[-186 -110  358 -275 -125 -243 -241  108  411    8  127 -374   52  161
  344   25 -149 -255  -31 -223  198  344  134  106 -138   19  -71  -70
   56  -47  252   97]
nofa
[-161 -119  -83  -10  -35  117  249   -7 -188  -39  -58   74  184  -88
  155   63   43 -174    8   12   21   12   15  100 -239 -152 -140  -37
  -64  -58  132  -42]
zel
[  41   46  315 -169   14 -115 -537  -65  102   89 -460 -149  197  -78
 -286   56  -31  -65  -54  364  241   64 -109  145  319 -171  -93   33
  -73 -134  -44  274]
pab
[ -49    2   27  432  -15    6  -29  151  -65  277  209   59   75 -273
 -236   45   63  342   92   16 -256 -355  147 -294   75  118  196  133
  220  274 -170 -126]
gasat
[ -66    9  169  365   60 -194 -228   97 -298  136  108 -167  238 -256
 -349  127  152  390  -23  -70   38 -245  118 -223  237   18  114   46
  176  172  -72  -83]
zel
[ 164 -137 -385  270 -387  266  357  263  175  328  590  438 -462   92
  464   79 -142    5  520 -285 -771   50  -87  -12 -264  490  247   62
  158  271 -210 -318]
pab
[  44   86  376 -110   30 -504   61  -94   97 -316 -182 -432  -98   96
 -370   31 -121  430  -86  263  235  150  -99  -63  261 -432  -24 -150
    3  158  -97  210]
nofa
[  20 -148  202  171 -217 -237 -239  235  597  212  247 -177 -313   62
  314  177  -53  -58  202 -439 -262  240  333 -193 -179  173  107   43
   82  203  -11  -98]
lifid
[ 159   29  104   93  -40  -47 -317  100   77  288 -163  187  160 -180
  115  -37 -113 -261   46   54 -213   84  -56  179  -44  305   25  107
  -22  -64 -171  107]
gasat
[  24  101  187 -144  276 -206 -406 -411 -240 -160   63 -361  -57 -197
 -498  -65   38  323  117  151  143  -63 -231  -74  517 -261 -180 -133
   22   96   91 -253]
Rezab
[ 304  -62  -28  283 -137  -20 -166  207  111  298  -81  364 -243 -251
  204  100  -48 -152  212  -15 -692   67   46    3 -176  462   78  124
   18  193 -403  -14]
pab
[-119 -178  138   85 -101  -18  394  -38  -78 -389 -217   12  272  -92
  142  113 -147  -90  -89   34  250   17   14  205  -68 -264 -225 -112
  -67  -32   47  107]
lifid
[-291   16  603 -261   40 -457 -286 -120  127 -324 -236 -657  385   77
 -226   52  -51   87 -244 -205  636  263  272  172  202 -275   13 -169
    4   35  318  147]
pab
[ -15 -100 -185   -8 -172  183  247   17   54   63  185  258   -5  129
  297   -9 -264 -146  129 -126  -96  218 -338  458 -108  206   -4  -63
   86  -14  -23  -70]
lifid
[-106  -41   38  111   73   21  201  -76 -222 -256 -117    3   51 -105
  -88  132   20   67  -10  156  102 -105   87  -81  -31 -207 -165  -36
 -141  -38   61  -48]
Rezab
[ 134   94  267   67 -127 -526  167  -35  274 -237  -62 -292 -461  160
 -207   74  -45  515   95   41  -69  172   56 -265  184 -303   79 -148
   67  233 -189   42]
pilo
[ -56 -196   69  -60 -272 -188  -19  210  560  293  385 -243   59   79
  737   71 -142 -341   45 -632 -159  519  299  125 -528  310   59  -13
  173   27   29  -88]
zel
[ -71 -298  184  194 -117 -122   89  326  657  163  403  -42 -231  217
  735  182 -277 -269  112 -520 -326  444  313   60 -456  350  182   40
   80  147  -68 -145]
lifid
[ -50  -26  -54 -213  340    5 -217 -290   50  -58  304   96 -279  -24
  332    5 -207 -133   97   97 -124   58 -289  220  -44   85 -164   -2
   43  -86  -40 -186]
gorem
[   2  170  185  -24  311 -149 -524 -590 -239 -204  -21 -333 -116 -201
 -796   15  204  530   97  257  185 -341 -270  -70  736 -446 -129 -173
  -52  120   21 -253]
lifid
[  85  -26  337   18   60 -436  286   25  226 -199  -76 -307 -168  184
 -174    2 -249  398   -6  118   36  313   42 -104  111 -262  104 -176
   65  243 -251   68]
lifid
[-113   26  512   26 -207 -386 -335   40  437    1  -22 -312 -162   -5
   97  107   79   29   63 -305   84  167  326  -52  109 -133  -54  -40
   97  122  136  -23]
gorem
[-155 -154 -266 -194 -131  237   84   12   53  190  235  256  110  135
  392  -94 -291 -400  132  -31  -58  304 -379  466 -172  118  -99   34
  178 -159  166  -41]
pab
[ 163 -181  -46 -258   -3  251    7  219  273  289  -87  387  206   29
  778  -66 -430 -783   -9  103 -201  487 -213  527 -469  466 -153  149
  -62 -218 -163  153]
gorem
[ -39 -106  392   90 -179 -375 -111  219  546   93  150 -228 -107  185
  418   41 -127 -137   32 -466  -57  330  294  114 -110   72  126  -41
  110  164   -5   -6]
Gotet
[ 197  -52 -292  408 -395   68  336  102   39  174  424  341 -475    9
   57  113    8  346  424  -84 -590 -185 -203  -58   52  270  242  -14
  190  347 -227 -239]
nofa
[ 216  -47   52  177  -99  -82 -311  158  261  185 -148  181   14 -104
  162  140 -157 -151   63  134 -263   25  -73  106 -106  257    5  177
  -95   -2 -325  148]
nofa
[ 203  250  173  254   61 -425 -315 -477 -109 -173  -23 -305 -488 -315
 -743  105  494  812  226  157 -240 -537  125 -424  591 -354  158 -167
   57  298 -175 -308]
zatu
[ -98  146  297 -186  374 -346 -562 -622 -220 -350 -158 -494  191 -217
 -833   -7   86  537  -69  260  432 -140 -190  -44  692 -457 -208 -188
  -56   42  131 -126]
lifid
[ 104 -104  -97 -265  150  178 -238  113  248  277 -172  175  142   87
  344 -120 -310 -500  -74  234   -1  235 -291  424 -167  289   -8  125
    2 -154 -156  222]
Gotet
[ 170  121  137   39   31  -50 -281   21   54  162 -339   48   58  -99
 -238  -36  -16   -6   -4  255  -93 -165 -160  104  131   49   99  104
  -62   28 -179  124]
Gotet
[  48 -280  -83 -261   28  305  -49  212  296  395  -72  349  292   70
  781 -114 -431 -798  -21   78 -170  433 -176  492 -531  432 -106  145
  -26 -224 -139   43]
pilo
[  82   34  394 -172  -89 -575  318  -65  156 -172 -146 -263 -168  277
 -101  -55 -179  287   -5  136  180  467  -70  111  159 -488  -12 -265
   62   74  -40  163]
Gotet
[-312 -142  535 -291    1 -309 -341   76  267  -79  -62 -439  376  115
  245    3 -159 -266 -128 -254  489  482  260  290  -18 -170  -78  -86
   47 -108  281  134]
pab
[ 116   16   25 -135   75   29 -316  -36   75  107 -311   27  322 -136
  -29  -24 -152 -311 -141  229  109   88 -218  283   86  230 -115   65
  -70 -137  -70  231]
Rezab
[ 206 -117  -69 -102  -68  109 -102  102  180  303 -214  120  221  -52
  215  -83 -191 -370  -38   16  -90  249  -59  290 -283  282   25  116
   -3   -7 -143   79]
Gotet
[-106  -60   47  291  121   40  -10   38 -156  208  200   31  213 -272
 -183   43  123  185   11  202  -99 -442   80 -127  144   78  183   99
  203  210  -44  -97]
gorem
[-109   57  289  208  -75 -209  163 -210 -414 -470 -336 -208  193 -228
 -545   62  177  303 -146  211  299 -391   63  -37  236 -490 -160 -173
  -91  120   84  128]
nofa
[ -36 -181  110 -296   90 -152  443  137  309  -79    7  -44  -89  295
  525  -91 -451 -251  -98  184   12  454  -31  155 -425  -87  -48  -93
  135 -109  -96  166]
zatu
[-180 -282 -210  -38  213  313   77  347  -70  422  356  288  467  -48
  593  -97 -289 -521 -154  -75 -111   68  -13  236 -479  474   29  213
  261  -62   23  -59]
zatu
[  94   51  -76  309 -297   11  184    6  -92   15  160  171 -187  -12
 -212    4   36  315  289  -72 -266 -168 -225   86  211   16  157  -39
   84  235  -78 -183]
pilo
[-230 -144   22   44  218   49  -72   69 -126  244  165   85  361 -136
  102  -38  -76  -36  -64  149  109 -147   31   98   24   70   19  115
  208   88   -9  -78]
gorem
[  47  -52   59 -243  148  -20 -355  132   61  138 -301   76  221   62
  273  -12 -282 -458  -39  119   75  285  -40  295 -198  211  -49  111
 -120 -149 -113  167]
pab
[  30 -158 -156 -160  150   77   32 -152   83  130  484   66 -145  -85
  341  -38 -227 -140  188  -81 -320  283 -218   97 -205  207 -125  -14
   75    9   24 -312]
Rezab
[-138 -155 -159   88  267  105  -18  304  -77  292  333  143  338  -80
  366  -37 -202 -183  -94  -97 -139   61   -9  123 -301  439  134  205
  219   92 -118 -122]
pilo
[ 114 -117 -221  344 -455  170  124  102   81  252  384  330 -497   53
  171   94  -28  190  572 -212 -454 -233 -196  -68   78  171  151  -28
  148  239 -135 -267]
zel
[  27 -141 -274  -21 -260   63  264  154   53  344  370  207 -151   83
  336   34 -194  -56  312  -27 -220  266 -364  359  -61  135   51    9
  185   89  -11  -81]
Rezab
[ -16  117  147  620   84 -235 -161  -10 -328    5    8 -157   40 -336
 -762  151  258  727   57  124  -74 -640  167 -442  581  -78  260   61
  161  458 -150 -125]
gasat
[ 202 -208 -309  -32  -63 -173  772  311  454  117  353  -18 -394  277
  693    2 -381 -124  134  -78 -483  710   20  -61 -655  164  180   65
  161  121 -262  -74]
Rezab
[ -79   78   74 -285  252 -167 -250 -483 -168 -136   63 -286   18 -151
 -420  -26   96  278   94  227  158  -22 -211  -33  428 -302 -185 -154
  -46   15  222 -231]
Rezab
[-140  200  180 -213  -83 -102  -67 -250 -325  -62 -273 -168  429   10
 -520 -175   11  139 -119  211  574  -15 -448  489  600 -396  -76 -159
   72  -80  260  195]
gasat
[-121   82  120 -274   -9  -41 -142 -270 -274  -98 -153 -166  419   31
 -445 -194 -155   80  -86  153  531    6 -491  535  450 -271 -143 -164
   98  -19  243  117]
Gotet
[ 227  -22   97  147  -10   82 -125  155   74   68 -211  211  -79  -42
  167   85 -206 -154   63  118 -152  -34  -83  168  -41  290   48  155
  -93   67 -302   73]
gorem
[-272   45  127 -166  356  -44 -296  -63 -476  -35 -177 -295  655 -183
 -447  -97   37   71 -254  261  552 -163 -167  152  287 -190  -61  -22
   80  -56  169  158]
zel
[-105 -218  325 -269 -158 -143   -5  248  347  173  112 -264  281  205
  664 -111 -334 -547  -97 -503  212  664  190  426 -456  186  -28  -65
  157  -57  196   16]
Gotet
[ -61  -79   22  261  173   93  -90  116 -134  169  156  -18  173 -101
 -201  -37  -94  162    2   78  -26 -338   -8  -72  104  132  174   90
  207  251 -118 -110]
Gotet
[-226  -52  536 -305  -99 -322 -355   41  399  -10  -68 -449  320   85
   97   -9  -79 -187 -157 -283  508  379  166  182   93 -128  -75  -49
  -16 -119  370  185]
Rezab
[  -5  150  244  568   41 -259 -226  -22 -356  -54   75 -178  164 -341
 -899  148  344  735   11  182  -24 -699   86 -423  655 -170  189    7
  106  420  -80  -62]
nofa
[-111   30  -32 -152 -106   82 -100 -229 -121   38  -88  -53  334  -35
 -313  -79 -119   47   79  207  325 -103 -484  416  338 -232  -85  -79
   99  -69  166   15]
lifid
[ 271  -50 -218  495 -446  176  287  122  178  274  440  413 -604   49
   76  142   24  344  505 -205 -698 -134 -221  -85  189  226  197    7
  116  331 -295 -331]
lifid
[-279  -43  -59   77  287   84 -173  -34 -320   43   91  -23  521 -103
 -343   33  -72   92 -127  187  296 -347 -203   76  201  -32   32   60
   50   44  137   57]
zel
[ -16  -86  -76 -215  243   75 -271 -394   20 -103  229  -74  -38 -108
   25   46 -153  -17  158   42   11   42 -220   73   12  -57 -217  -66
  -75  -89   74 -275]
lifid
[ -72  -25  -76  228 -110  -30  210 -120 -108 -168 -133   74    9 -237
  -35  145  172  133   52   65  -41 -318   54  -59  -64 -274  -82  -39
  -28   45  -83    0]
zel
[-130  240  545 -292  153 -557  -76 -254 -139 -454 -380 -579  130  141
 -655  -36 -100  539 -190  410  722  137 -168   84  607 -713 -159 -214
   26   15   92  270]
gorem
[-193    0  499 -151  -98 -358 -220   45  340 -102  -57 -366  163  105
  270   19 -155 -148 -126 -373  341  368  278  153  -89 -110  -83  -60
  -25  -95  175  121]
gasat
[-159  -32   13 -121   75  165  232 -228 -180 -309 -267  -11  308  -30
 -106  -42 -131  -78 -172  273  364 -146 -111  290  -95 -313 -218 -117
  -99 -133   58  132]
Gotet
[ 239  187  242  231   31 -235 -501  -78    9   -5 -420   -9 -146 -271
 -452  113  214  268   31  259 -164 -404   -4 -119  455  -38   46   62
  -73  131 -275   86]
zatu
[ -94 -392 -338   90  159  409  392  337   -1  344  381  276  372   11
  603  -91 -384 -462  -61  -35 -173  115  -52  251 -562  477  160  176
  278   86  -74 -102]
Gotet
[-173 -125  422 -210   -8 -320 -286   75  328   33   -3 -405  247   60
  176  -36 -179 -270 -150 -314  253  500  111  303  -38   -6  -89  -95
   68   35  206  116]
lifid
[ 263 -210 -146  -29  -54  183  -22  184  342  296  -83  193   93   31
  477   25 -281 -474   89   82 -215  258  -78  195 -382  277   55  201
  -64 -100 -189   35]
Gotet
